In the rows, 128 means zero.
Each row is followed by its class. Each block has new classes.
[114 151 168 125 154 107  89 118 164 141 152 117 124 113 170  83 117 114
 142 124 130 117 144 134 156] : Q
[123 138 149 150 141 138 111 119 155 113 126 135 128 123 121 104 125 125
 133 132 137 115 134 129 131] : Q
[114 124 139 125 150 237  91 122 138  65 102 139 123 115 112  95 126 127
 163 128 139 118 147 121 124] : E
[ 95 134 143 107 118 151 100 131 174 103 134 122 132 123 123  57 129 134
 151 119 126 121 141 164 123] : E
[105 112 116  95 113 147 117 129 162  93 120  67 133 130 139  81 127 127
 153 114 115 133 125 177 127] : E
[107 113 126  95 112 158 106 123 174  90 120  51 132 124 139  92 131 135
 155 109 129 127 126 160 137] : E
[120 148 182 129 158 109  89  88 168 146 149 104 138 103 185  98 129 106
 129 136 133 103 143 111 155] : Q
[116 134 163 137 137 164 105 124 161  88 132 146 131 111 129  94 126 127
 132 135 145 108 138 128 132] : Q
[114 123 136 114 110 162 101 120 184 106 124  55 130 127 148 118 139 131
 127 119 127 106 134 121 141] : E
[115 142 163 113 131 122  97 120 178 133 135  91 168 117 165  89 132 123
 136  80 133 109 135 136 137] : E
[116 123 131 125 140  84 122 119 139 117 136  81 136 143 151 137 123 137
 137 120 139 137 108 147 141] : Q
[105 127 153 141 149  54 108 113 156 117 137  97 138 124 156  75 135 124
 145 126 135 144 124 177 142] : Q
[121 141 163 132 146 126  95 114 169 107 135 116 129 116 149 106 120 123
  75 149 141 124 133 135 142] : Q
[111 152 167 133 150  55  99 111 159 133 149  83 132 121 176 102 101 120
 141 118 145 129 129 151 153] : Q
[114 132 149  95 130 252  83 121 183  83 104  91 123 106 144  83 148 126
 148 121 126 102 150 110 137] : E
[108 144 179 154 160 108  94 127 162  89 142 124 130 121 148  85 114 124
 144 135 147 126 122 145 141] : Q
[123 127 136 120 119 153 126 129 138 104 132 173 127 126 125  72 120 128
 160 143 126 130 153 166 130] : E
[100 120 134 118 113  83 117 126 200  94 142  35 135 133 134  91 123 138
 134 120 135 128 112 193 136] : E
[125 125 142 131 111 155 115 137 175  88 124 120 130 124 114  87 127 128
 130 127 136 114 130 148 127] : E
[114 135 163 153 148 115 106 116 169  95 134 127 135 126 126 104 143  75
 137 135 145 116 128 127 130] : Q
[115 140 168 143 148 123  98 117 168 145 134 111 132 120 132 104 127 124
 140 136 143 124 124 123 145] : Q
[119 122 131  94 138 203  92 118 167 104 129  71 134 114 149  88 129 129
 154 118 127 122 140 132 134] : E
[109 144 167 141 147 157  95 122 155 105 128 153 118 123 135  44 130 127
 140 125 133 119 146 140 133] : Q
[107 130 151 124 140 186  93 121 141  83 122 134 116 117 131  70 118 124
 162 127 132 124 136 154 140] : E
[108 122 120 124 124  80 141 137 151 109 140  98 133 148 129 101 116 137
 127 120 126 134 120 171 130] : Q
[114 132 150  61 125 233  75 111 199 103 113  59 131  95 169  87 141 127
 139 120 123 104 149 119 153] : E
[ 99 126 136 125 123 136 117 133 164  97 132 119 145 133 117  73 122 124
 147 125 113 123 121 174 124] : E
[112 122 131 111 106 150 118 132 174  98 115  84 135 132 127  92 136 135
 138 124 129 117 121 167 129] : E
[106 127 139 136 150 109 119 124 138  95 135 125 132 128 139  83 113 117
 154 132 140 124 133 170 134] : Q
[102 119 155 124 106 117 124 131 165  79 125 109 134 139 119  38 124 127
 150 132 134 129 135 187 119] : E
[ 99 111 108 109 125 151 124 131 148 104 129 101 134 133 117  76 119 121
 153 112 123 138 131 175 124] : E
[116 135 161 112 134 155  92 119 167 111 128  95 123 107 165  90 128 119
 125 122 116 119 142 129 152] : Q
[100 129 144  93 140 180  93 114 173  80 124  67 131 117 166  66 126 124
 168 120 140 125 142 145 136] : E
[117 132 155 131 124 186 109 124 181  91 109 123 136 118 118  93 131 131
 131 140 125 111 141 127 129] : E
[112 139 164 129 138 134 109 127 153 117 138 145 130 113 137  87 128 118
 135 132 130 129 150 134 129] : Q
[117 138 143 108 139 142  94 120 167 108 130  97 124 115 165  85 136 123
 148 125 140 119 149 139 150] : Q
[114 105 134 128 124 241 103 130 162  57 105 129 131 128 104  87 128 137
 136 122 125 107 137 150 122] : E

Each row is followed by its class. Each block has new classes.
[ 97 124 150 135  95 121 101 130 135  94 116 115 146 124 127 164 112 137
 153 136 113 130 152 134 145] : z969
[116 119 142 135 111 109  97 149 134  97 116 135 135 132 132 151 114 139
 155 104 131 129 148 134 139] : z447
[116 130 144 134 101 138 126 144 146  92 108 125 123 132 105 134 123 131
 166 115 127 122 125 128 138] : z399
[107 129 141 143 112 127  88 173  98  96 124 122 131 131 146 156 112 148
 123 121 138 123 164 124 137] : Z627
[132 134 132 135 123 144 162 137 140 118 131 128 156 130 115 135 117 130
 125 129 142 114 113 110 134] : z187
[119 114 139 126 117 135 114 155 152 105 119 147 150 138 118 148 122 134
 151 120 120 109 151 139 145] : z447
[133 123 139 132 111 140 153 153 152  96 106 130 133 123  96 152 121 131
 159 135 130 116 124 119 127] : z399
[133 141 148 128 112 116 108 139 137 108 120 118 149 133 113 174 116 145
 146 140 133 117 140 111 150] : z187
[120 128 128 139 100 154 139 152 137 103 118 132 147 127 106 156 107 133
 137 134 145 109 143 129 130] : z399
[ 96 132 122 130 127 114 116 136 142 118 137 120 153 141 118 129 116 131
 152 115 136 143 126 123 133] : z633
